What each symbol does to the nodes:
θ: Z311->Z24, Z788->Z797, Z186->Z871, Z676->Z561, Z227->Z841, Z643->Z898, Z715->Z191, Z362->Z402, Z25->Z205, Z813->Z277, Z646->Z113, Z348->Z724, Z797->Z611, Z508->Z669, Z396->Z973, Z724->Z37, Z892->Z35, Z745->Z773, Z219->Z362, Z779->Z171, Z973->Z508, Z368->Z172, Z63->Z94, Z887->Z813, Z630->Z506, Z367->Z643, Z914->Z553, Z738->Z235, Z231->Z624, Z838->Z147, Z72->Z425, Z488->Z915, Z877->Z63, Z322->Z715, Z35->Z493, Z591->Z158, Z958->Z854, Z854->Z396, Z624->Z566, Z949->Z72, Z799->Z812, Z24->Z278, Z388->Z676, Z944->Z333, Z841->Z877, Z350->Z838, Z171->Z148, Z757->Z788, Z277->Z188, Z611->Z249, Z915->Z949, Z871->Z965, Z20->Z303, Z829->Z322, Z960->Z628, Z188->Z231, Z148->Z350, Z278->Z960, Z773->Z25, Z402->Z901, Z398->Z829, Z408->Z15, Z506->Z950, Z666->Z782, Z628->Z738, Z965->Z902, Z15->Z892, Z901->Z75, Z222->Z630, Z147->Z646, Z493->Z83, Z842->Z488, Z615->Z944, Z950->Z935, Z898->Z144, Z902->Z842, Z452->Z591, Z113->Z914, Z561->Z612, Z957->Z332, Z566->Z745, Z249->Z953, Z205->Z367, Z158->Z666, Z782->Z219, Z431->Z799, Z553->Z311, Z812->Z615, Z37->Z388, Z235->Z595, Z935->Z957, Z425->Z222, Z669->Z348, Z953->Z887, Z172->Z958, Z595->Z227, Z94->Z186, Z303->Z398, Z13->Z757, Z83->Z20, Z332->Z408, Z612->Z13, Z191->Z368, Z696->Z431, Z144->Z452, Z75->Z696, Z333->Z779
β: Z311->Z646, Z788->Z561, Z186->Z841, Z676->Z348, Z227->Z628, Z643->Z773, Z715->Z303, Z362->Z158, Z25->Z624, Z813->Z611, Z646->Z148, Z348->Z396, Z797->Z612, Z508->Z958, Z396->Z368, Z724->Z973, Z892->Z957, Z745->Z188, Z219->Z591, Z779->Z812, Z973->Z172, Z368->Z829, Z63->Z595, Z887->Z797, Z630->Z949, Z367->Z745, Z914->Z838, Z738->Z24, Z231->Z887, Z838->Z779, Z72->Z842, Z488->Z871, Z877->Z235, Z322->Z20, Z35->Z332, Z591->Z643, Z958->Z715, Z854->Z191, Z624->Z813, Z949->Z902, Z799->Z901, Z24->Z113, Z388->Z669, Z944->Z431, Z841->Z738, Z350->Z333, Z171->Z615, Z757->Z676, Z277->Z249, Z611->Z13, Z915->Z965, Z871->Z877, Z20->Z892, Z829->Z83, Z960->Z553, Z188->Z953, Z148->Z944, Z278->Z914, Z773->Z231, Z402->Z666, Z398->Z493, Z408->Z950, Z506->Z72, Z666->Z144, Z628->Z311, Z965->Z63, Z15->Z935, Z901->Z782, Z222->Z915, Z147->Z171, Z493->Z408, Z842->Z186, Z615->Z696, Z950->Z425, Z898->Z25, Z902->Z94, Z452->Z367, Z113->Z350, Z561->Z724, Z957->Z630, Z566->Z277, Z249->Z757, Z205->Z566, Z158->Z898, Z782->Z452, Z431->Z402, Z553->Z147, Z812->Z75, Z37->Z508, Z235->Z278, Z935->Z222, Z425->Z488, Z669->Z854, Z953->Z788, Z172->Z322, Z595->Z960, Z94->Z227, Z303->Z35, Z13->Z388, Z83->Z15, Z332->Z506, Z612->Z37, Z191->Z398, Z696->Z362, Z144->Z205, Z75->Z219, Z333->Z799
ω: Z311->Z235, Z788->Z813, Z186->Z915, Z676->Z797, Z227->Z871, Z643->Z666, Z715->Z396, Z362->Z799, Z25->Z452, Z813->Z745, Z646->Z278, Z348->Z612, Z797->Z277, Z508->Z676, Z396->Z37, Z724->Z13, Z892->Z398, Z745->Z898, Z219->Z431, Z779->Z646, Z973->Z388, Z368->Z508, Z63->Z842, Z887->Z566, Z630->Z408, Z367->Z158, Z914->Z628, Z738->Z63, Z231->Z205, Z838->Z311, Z72->Z935, Z488->Z630, Z877->Z902, Z322->Z854, Z35->Z829, Z591->Z402, Z958->Z348, Z854->Z724, Z624->Z367, Z949->Z950, Z799->Z171, Z24->Z595, Z388->Z788, Z944->Z838, Z841->Z965, Z350->Z553, Z171->Z113, Z757->Z887, Z277->Z773, Z611->Z188, Z915->Z506, Z871->Z949, Z20->Z191, Z829->Z958, Z960->Z841, Z188->Z25, Z148->Z914, Z278->Z227, Z773->Z144, Z402->Z812, Z398->Z172, Z408->Z20, Z506->Z15, Z666->Z75, Z628->Z877, Z965->Z72, Z15->Z303, Z901->Z615, Z222->Z332, Z147->Z24, Z493->Z322, Z842->Z222, Z615->Z350, Z950->Z892, Z898->Z782, Z902->Z425, Z452->Z362, Z113->Z960, Z561->Z611, Z957->Z493, Z566->Z643, Z249->Z231, Z205->Z591, Z158->Z901, Z782->Z696, Z431->Z779, Z553->Z738, Z812->Z148, Z37->Z757, Z235->Z94, Z935->Z35, Z425->Z957, Z669->Z561, Z953->Z624, Z172->Z669, Z595->Z186, Z94->Z488, Z303->Z368, Z13->Z953, Z83->Z715, Z332->Z83, Z612->Z249, Z191->Z973, Z696->Z333, Z144->Z219, Z75->Z944, Z333->Z147
ζ: Z311->Z628, Z788->Z953, Z186->Z842, Z676->Z757, Z227->Z94, Z643->Z591, Z715->Z958, Z362->Z696, Z25->Z898, Z813->Z624, Z646->Z311, Z348->Z676, Z797->Z887, Z508->Z37, Z396->Z348, Z724->Z561, Z892->Z20, Z745->Z367, Z219->Z75, Z779->Z838, Z973->Z724, Z368->Z396, Z63->Z965, Z887->Z231, Z630->Z957, Z367->Z452, Z914->Z278, Z738->Z841, Z231->Z773, Z838->Z914, Z72->Z506, Z488->Z425, Z877->Z871, Z322->Z172, Z35->Z303, Z591->Z219, Z958->Z508, Z854->Z669, Z624->Z25, Z949->Z630, Z799->Z333, Z24->Z738, Z388->Z13, Z944->Z148, Z841->Z186, Z350->Z113, Z171->Z147, Z757->Z249, Z277->Z566, Z611->Z813, Z915->Z222, Z871->Z488, Z20->Z322, Z829->Z368, Z960->Z595, Z188->Z745, Z148->Z646, Z278->Z235, Z773->Z643, Z402->Z431, Z398->Z191, Z408->Z493, Z506->Z332, Z666->Z402, Z628->Z227, Z965->Z915, Z15->Z83, Z901->Z799, Z222->Z935, Z147->Z553, Z493->Z398, Z842->Z72, Z615->Z171, Z950->Z408, Z898->Z158, Z902->Z949, Z452->Z782, Z113->Z24, Z561->Z788, Z957->Z892, Z566->Z205, Z249->Z277, Z205->Z144, Z158->Z362, Z782->Z901, Z431->Z944, Z553->Z960, Z812->Z779, Z37->Z612, Z235->Z877, Z935->Z15, Z425->Z950, Z669->Z388, Z953->Z188, Z172->Z973, Z595->Z63, Z94->Z902, Z303->Z715, Z13->Z611, Z83->Z829, Z332->Z35, Z612->Z797, Z191->Z854, Z696->Z615, Z144->Z666, Z75->Z812, Z333->Z350
δ: Z311->Z113, Z788->Z612, Z186->Z877, Z676->Z724, Z227->Z738, Z643->Z25, Z715->Z398, Z362->Z666, Z25->Z566, Z813->Z249, Z646->Z350, Z348->Z973, Z797->Z13, Z508->Z854, Z396->Z172, Z724->Z508, Z892->Z332, Z745->Z231, Z219->Z158, Z779->Z615, Z973->Z958, Z368->Z322, Z63->Z227, Z887->Z611, Z630->Z72, Z367->Z773, Z914->Z147, Z738->Z278, Z231->Z813, Z838->Z171, Z72->Z488, Z488->Z965, Z877->Z595, Z322->Z303, Z35->Z408, Z591->Z898, Z958->Z191, Z854->Z368, Z624->Z277, Z949->Z842, Z799->Z75, Z24->Z914, Z388->Z348, Z944->Z799, Z841->Z235, Z350->Z779, Z171->Z944, Z757->Z561, Z277->Z953, Z611->Z757, Z915->Z902, Z871->Z63, Z20->Z35, Z829->Z20, Z960->Z311, Z188->Z887, Z148->Z333, Z278->Z553, Z773->Z624, Z402->Z782, Z398->Z83, Z408->Z935, Z506->Z425, Z666->Z452, Z628->Z24, Z965->Z94, Z15->Z957, Z901->Z219, Z222->Z949, Z147->Z148, Z493->Z15, Z842->Z871, Z615->Z431, Z950->Z222, Z898->Z205, Z902->Z186, Z452->Z643, Z113->Z838, Z561->Z37, Z957->Z506, Z566->Z188, Z249->Z788, Z205->Z745, Z158->Z144, Z782->Z591, Z431->Z901, Z553->Z646, Z812->Z696, Z37->Z669, Z235->Z960, Z935->Z630, Z425->Z915, Z669->Z396, Z953->Z797, Z172->Z715, Z595->Z628, Z94->Z841, Z303->Z493, Z13->Z676, Z83->Z892, Z332->Z950, Z612->Z388, Z191->Z829, Z696->Z402, Z144->Z367, Z75->Z362, Z333->Z812
ε: Z311->Z171, Z788->Z348, Z186->Z628, Z676->Z854, Z227->Z553, Z643->Z188, Z715->Z892, Z362->Z643, Z25->Z887, Z813->Z612, Z646->Z615, Z348->Z191, Z797->Z724, Z508->Z322, Z396->Z398, Z724->Z368, Z892->Z222, Z745->Z249, Z219->Z367, Z779->Z901, Z973->Z829, Z368->Z493, Z63->Z278, Z887->Z561, Z630->Z965, Z367->Z277, Z914->Z333, Z738->Z646, Z231->Z788, Z838->Z799, Z72->Z94, Z488->Z841, Z877->Z24, Z322->Z15, Z35->Z630, Z591->Z745, Z958->Z20, Z854->Z303, Z624->Z797, Z949->Z63, Z799->Z666, Z24->Z148, Z388->Z958, Z944->Z362, Z841->Z311, Z350->Z431, Z171->Z75, Z757->Z669, Z277->Z13, Z611->Z37, Z915->Z877, Z871->Z738, Z20->Z935, Z829->Z408, Z960->Z838, Z188->Z757, Z148->Z696, Z278->Z350, Z773->Z953, Z402->Z898, Z398->Z332, Z408->Z72, Z506->Z902, Z666->Z25, Z628->Z147, Z965->Z235, Z15->Z425, Z901->Z144, Z222->Z871, Z147->Z812, Z493->Z506, Z842->Z227, Z615->Z219, Z950->Z842, Z898->Z231, Z902->Z595, Z452->Z566, Z113->Z944, Z561->Z396, Z957->Z915, Z566->Z611, Z249->Z388, Z205->Z813, Z158->Z773, Z782->Z205, Z431->Z158, Z553->Z779, Z812->Z782, Z37->Z172, Z235->Z113, Z935->Z488, Z425->Z186, Z669->Z715, Z953->Z676, Z172->Z83, Z595->Z914, Z94->Z960, Z303->Z957, Z13->Z508, Z83->Z950, Z332->Z949, Z612->Z973, Z191->Z35, Z696->Z591, Z144->Z624, Z75->Z452, Z333->Z402

The rows follow the links: the fewer symbols apart two nodes are, the more alike their rows tend to be.

Each row is also shifted at random along 2 hidden directions that mean nothing.

Some nodes, each with a row of numbers:
Z615: (143, -494, 81, -96, 121, 218, -139, -291, -9, 329, -383, 340, -234, 73, 175, 140, 285, 427, 289, -41, 404, -247, -398, 39, -53, 73, -90, 345, -191, 43, 11, 327, 323, 30, -250, 186, -151, 195, 425, -59, -18)
Z367: (452, -319, 313, -8, 203, 245, -2, -6, -212, 1, -144, 131, 28, 347, -302, 27, 319, 181, 98, -119, 498, 118, -107, -50, 171, 98, -382, -149, -166, 261, 202, -294, 163, 323, 212, -150, -27, 68, 479, 318, 111)
Z278: (-695, -133, -358, -176, -77, 48, -276, -84, 217, 63, -213, 33, -348, -201, 271, 178, -241, 118, 3, 84, -42, -389, -98, 25, -393, 184, 97, 432, 7, -282, 29, 103, -309, 12, -353, 205, -303, 187, 88, -455, -7)
Z231: (-562, -151, 323, 61, 155, 148, 108, 47, -219, -31, -12, 21, 171, 280, -326, -36, 266, 48, 64, -103, 339, 247, -58, -66, 266, -32, -298, -217, -87, 265, 109, -236, 199, 289, 300, -193, 87, -80, 282, 403, 74)
Z222: (395, 275, -220, 42, -193, -239, 36, 2, 197, -20, 163, -81, -24, -293, 283, -40, -238, -152, -74, 110, -461, -92, 125, 41, -131, -97, 360, 88, 145, -217, -204, 277, -132, -341, -189, 145, 86, -26, -469, -300, -84)
Z158: (-244, -399, 199, -44, 170, 252, -62, -122, -150, 119, -275, 204, -70, 261, -137, 84, 302, 268, 176, -81, 489, -33, -237, -20, 77, 80, -306, 79, -167, 150, 161, -77, 202, 272, 40, -26, -97, 103, 523, 201, 80)
Z13: (-155, 127, 350, 175, 115, -43, 263, 67, -212, -43, 175, -43, 332, 177, -281, -154, 233, -91, 50, -76, 82, 354, 34, -45, 363, -222, -113, -370, -25, 264, -34, -58, 332, 61, 323, -188, 263, -172, -50, 477, -2)
Z24: (-550, -176, -328, -198, -74, 55, -282, -92, 190, 55, -210, 63, -347, -194, 255, 162, -207, 140, 2, 78, -26, -385, -115, 48, -349, 222, 86, 439, 11, -251, 46, 88, -252, 14, -348, 216, -284, 186, 151, -439, 13)
Z148: (-486, -403, -129, -178, 41, 175, -242, -190, 86, 193, -362, 192, -331, -3, 193, 157, 37, 297, 148, 15, 258, -363, -274, 30, -245, 178, -53, 395, -86, -111, 117, 149, -14, 90, -288, 184, -272, 192, 374, -236, 21)
Z715: (275, 460, -7, 120, -93, -218, 184, 245, -11, -285, 373, -294, 248, -63, -151, -122, -221, -382, -250, 18, -398, 294, 370, -42, 124, -115, 111, -367, 161, 2, -58, -246, -184, -85, 251, -180, 198, -184, -416, 101, 9)
Z408: (243, 424, -144, 83, -172, -268, 118, 94, 132, -82, 257, -173, 111, -242, 158, -101, -240, -254, -110, 72, -486, 55, 193, 18, -21, -158, 331, -95, 159, -148, -209, 183, -95, -301, -35, 66, 138, -119, -527, -154, -97)
Z566: (-209, -184, 305, 28, 160, 161, 55, 39, -228, -48, -35, 63, 134, 302, -319, -18, 274, 79, 39, -83, 391, 214, -67, -32, 236, 22, -331, -222, -108, 261, 152, -288, 170, 313, 279, -194, 38, -24, 384, 401, 109)
Z75: (409, -475, 89, -107, 143, 256, -164, -136, -63, 121, -300, 212, -209, 206, -32, 140, 219, 296, 130, -49, 511, -164, -223, -14, -59, 204, -271, 177, -158, 98, 208, -132, 48, 273, -59, 25, -199, 194, 526, -13, 99)
Z94: (706, 32, -326, -113, -131, -84, -181, -24, 227, 15, -30, -17, -228, -240, 308, 84, -274, 26, -73, 71, -251, -276, 33, 38, -296, 107, 207, 267, 80, -255, -62, 123, -279, -200, -317, 184, -153, 108, -186, -496, -44)
Z591: (-868, -332, 116, -77, 156, 275, -115, 3, -140, -22, -213, 83, -91, 267, -235, 106, 151, 171, 18, -70, 444, 12, -105, -30, 4, 189, -357, 42, -110, 137, 247, -314, -19, 423, 109, -101, -183, 117, 547, 162, 143)
Z915: (101, 218, -312, -25, -172, -203, -48, -16, 225, 1, 78, -54, -102, -313, 307, 17, -303, -105, -64, 90, -415, -184, 83, 32, -226, -36, 354, 172, 129, -274, -170, 262, -182, -309, -238, 171, -8, -1, -406, -389, -96)
Z191: (-350, 437, 34, 162, -91, -242, 215, 161, -19, -142, 341, -207, 297, -110, -100, -159, -123, -329, -128, 25, -386, 268, 247, -38, 183, -205, 171, -310, 130, 16, -153, 3, 21, -148, 215, -112, 255, -212, -474, 183, -55)
Z838: (-194, -338, -214, -193, 11, 162, -262, -124, 127, 96, -298, 139, -336, -20, 173, 185, -61, 242, 38, 30, 221, -350, -172, 43, -300, 253, -82, 396, -73, -147, 134, -25, -183, 142, -288, 138, -311, 214, 346, -306, 49)
Z25: (-405, -301, 390, 60, 174, 177, 99, -144, -219, 185, -172, 196, 115, 251, -177, -32, 452, 205, 272, -113, 456, 123, -255, -21, 277, -98, -252, -97, -165, 284, 37, 108, 473, 181, 145, -88, 56, -18, 360, 434, -13)
Z227: (89, -27, -406, -157, -115, -25, -253, -22, 262, -51, -99, -60, -310, -231, 258, 144, -349, 8, -151, 91, -173, -345, 61, 30, -398, 221, 161, 329, 55, -280, 59, -40, -439, -64, -301, 163, -239, 147, -48, -519, 16)
Z188: (605, -137, 337, 44, 173, 154, 86, 96, -235, -131, 23, -5, 152, 354, -396, -37, 239, 7, -48, -125, 381, 283, 39, -72, 260, 38, -360, -345, -111, 311, 216, -438, 67, 316, 340, -248, 77, -19, 334, 394, 134)
Z960: (-588, -135, -358, -179, -77, 45, -251, -100, 226, 106, -218, 77, -321, -201, 297, 150, -223, 132, 17, 101, -71, -378, -114, 35, -378, 168, 159, 434, 13, -280, 17, 169, -253, -76, -376, 222, -268, 157, 67, -459, -22)
Z362: (770, -474, 179, -98, 180, 281, -147, -142, -114, 135, -294, 232, -158, 253, -108, 97, 304, 331, 142, -82, 534, -92, -230, -21, 33, 169, -342, 102, -196, 145, 197, -126, 151, 261, -8, 5, -151, 190, 549, 95, 92)
Z488: (-180, 185, -261, 2, -171, -207, -26, -127, 211, 181, 14, 34, -96, -354, 412, -13, -184, -24, 92, 128, -401, -211, -66, 74, -177, -129, 427, 257, 87, -242, -280, 568, 74, -404, -339, 274, 19, -16, -411, -330, -153)
Z493: (1394, 396, 8, 140, -110, -242, 170, 70, 50, -109, 311, -125, 158, -147, 89, -150, -131, -235, -99, 31, -413, 164, 207, -10, 91, -160, 232, -232, 115, -22, -200, 90, -12, -326, 47, -26, 251, -113, -508, -37, -83)
Z841: (709, -67, -238, -108, -107, -62, -145, -186, 240, 172, -144, 131, -238, -257, 411, 112, -98, 134, 74, 56, -161, -324, -146, 65, -225, 11, 265, 357, 24, -221, -131, 395, -27, -296, -387, 256, -111, 122, -144, -422, -80)
Z892: (-110, 389, -28, 191, -143, -311, 220, -79, 76, 134, 221, -43, 214, -288, 249, -164, -54, -176, 133, 68, -484, 83, 40, 30, 117, -351, 424, -49, 116, -108, -401, 607, 307, -501, -104, 120, 269, -199, -620, -16, -204)
Z958: (1269, 316, 306, 269, 0, -204, 358, 1, -148, 60, 263, -11, 350, -3, -30, -228, 208, -143, 90, -32, -209, 352, 81, -7, 366, -347, 151, -374, 29, 185, -276, 301, 434, -292, 195, -71, 414, -210, -452, 318, -104)
Z854: (108, 391, 160, 203, -23, -187, 272, 163, -98, -124, 305, -180, 338, 5, -143, -191, 13, -265, -79, -13, -234, 326, 195, -15, 257, -227, 94, -381, 78, 120, -144, 0, 113, -126, 272, -142, 294, -212, -374, 277, -58)
Z773: (-421, -252, 330, 45, 172, 177, 80, -50, -229, 75, -128, 136, 101, 279, -262, -17, 342, 152, 149, -67, 422, 150, -155, -32, 231, -20, -285, -137, -131, 250, 104, -82, 330, 250, 202, -139, 36, -3, 369, 409, 58)
Z322: (-455, 492, -70, 128, -111, -234, 165, 241, 24, -273, 363, -321, 253, -118, -161, -126, -272, -394, -252, 30, -431, 263, 356, -36, 78, -104, 139, -297, 173, -43, -95, -185, -209, -85, 230, -120, 157, -194, -473, 60, -10)

Start here and follow the symbols in turn, left to right. Where do you end up?
Answer with the node's name.
(696, 248, -308, -18, -142, -191, -65, 37, 236, -48, 101, -112, -94, -279, 270, 7, -322, -138, -137, 101, -395, -156, 149, 24, -216, -1, 307, 92, 120, -240, -117, 112, -264, -277, -203, 132, -23, 18, -379, -398, -59)
ζ δ ζ => Z506
(-58, -238, -290, -172, -50, 81, -260, -115, 183, 121, -252, 115, -348, -145, 273, 179, -132, 188, 24, 69, 52, -372, -149, 45, -339, 187, 51, 417, -17, -234, 58, 101, -209, -15, -358, 196, -294, 176, 169, -417, 7)
ω ε => Z113
(574, 128, 414, 216, 100, -76, 317, -12, -237, 41, 187, 14, 369, 168, -212, -189, 347, -56, 133, -94, 58, 392, -5, -49, 429, -286, -75, -405, -54, 281, -124, 106, 486, -79, 287, -161, 346, -172, -136, 496, -50)
ω θ ω => Z231
(-125, -453, 11, -95, 102, 223, -162, -260, 9, 278, -368, 277, -273, 33, 172, 147, 214, 388, 252, -4, 374, -294, -371, 37, -125, 96, -96, 367, -157, -14, 63, 271, 199, 62, -274, 179, -179, 198, 403, -110, 6)
θ ζ => Z350
(-176, 250, 297, 205, 37, -111, 289, 68, -198, -46, 247, -89, 358, 99, -203, -197, 173, -172, 34, -64, -78, 358, 91, -23, 361, -254, -5, -379, 13, 211, -120, 9, 316, -45, 323, -170, 316, -217, -200, 414, -31)
ζ ε β => Z172
(401, -316, 188, -74, 175, 288, -98, 91, -181, -114, -105, 49, -64, 378, -337, 79, 187, 138, -83, -110, 483, 80, -9, -48, 50, 229, -474, -117, -128, 227, 339, -560, -127, 459, 228, -216, -108, 109, 544, 219, 175)
ζ δ ζ => Z666
(-372, 89, 316, 121, 106, 47, 198, 109, -220, -104, 139, -50, 281, 238, -343, -110, 177, -114, -18, -87, 150, 337, 100, -62, 320, -100, -236, -362, -35, 257, 35, -252, 177, 183, 375, -231, 162, -126, 69, 447, 37)
β δ => Z388
(-1000, 235, 297, 215, 57, -106, 308, 29, -199, 12, 192, -66, 368, 61, -192, -205, 209, -160, 124, -48, -102, 364, 22, -15, 361, -320, 53, -321, 13, 189, -167, 171, 422, -56, 295, -131, 305, -269, -211, 471, -76)
ε ζ => Z508
(417, -411, 173, -86, 178, 284, -104, -37, -131, 34, -238, 160, -123, 315, -176, 97, 240, 240, 43, -82, 513, -9, -152, -24, 29, 192, -392, 31, -166, 172, 264, -326, 25, 343, 67, -77, -154, 153, 567, 140, 128)
ε δ => Z566
(-233, 55, 379, 164, 114, 8, 254, 24, -263, 9, 119, -2, 315, 208, -272, -141, 301, -58, 93, -101, 125, 358, -1, -26, 385, -215, -124, -357, -48, 280, -49, -12, 380, 73, 321, -183, 249, -166, -8, 502, -3)
ε θ => Z724
(809, -16, -335, -128, -129, -43, -200, -53, 228, 9, -69, -8, -274, -225, 316, 105, -248, 48, -96, 80, -186, -308, 21, 52, -342, 150, 175, 297, 45, -250, -16, 65, -308, -161, -295, 183, -188, 156, -98, -511, -20)
ζ δ ε => Z278
(559, 322, 182, 140, 10, -75, 184, 260, -141, -306, 312, -224, 298, 165, -343, -128, -51, -300, -213, -56, -116, 382, 335, -41, 223, -73, -131, -497, 43, 182, 70, -448, -131, 126, 395, -269, 201, -159, -174, 300, 67)
δ ε θ => Z322
(695, 371, -206, 44, -178, -238, 61, 85, 145, -110, 211, -157, 52, -247, 193, -63, -294, -251, -127, 80, -465, 0, 211, 22, -80, -70, 294, -54, 158, -171, -152, 78, -187, -286, -63, 70, 88, -60, -502, -269, -64)
ζ θ => Z892
(-56, 289, 220, 149, 23, -84, 224, 214, -177, -233, 291, -201, 311, 121, -297, -144, 23, -275, -143, -50, -114, 393, 253, -50, 273, -110, -71, -423, 77, 174, 12, -287, -1, 82, 390, -243, 219, -173, -163, 356, 35)
δ β => Z958
(-624, -200, 284, 45, 147, 161, 42, 10, -244, -15, -87, 57, 100, 292, -306, -7, 268, 85, 74, -78, 396, 173, -74, -40, 234, 14, -319, -156, -124, 229, 161, -228, 190, 319, 252, -173, 12, -16, 354, 384, 72)
ζ ζ => Z452
(-297, 174, -380, -72, -185, -124, -144, -14, 257, 2, 3, -74, -192, -294, 312, 34, -358, -102, -81, 116, -357, -261, 60, 49, -291, 56, 311, 266, 130, -290, -117, 187, -295, -242, -289, 190, -126, 45, -297, -450, -50)
β β ζ => Z63
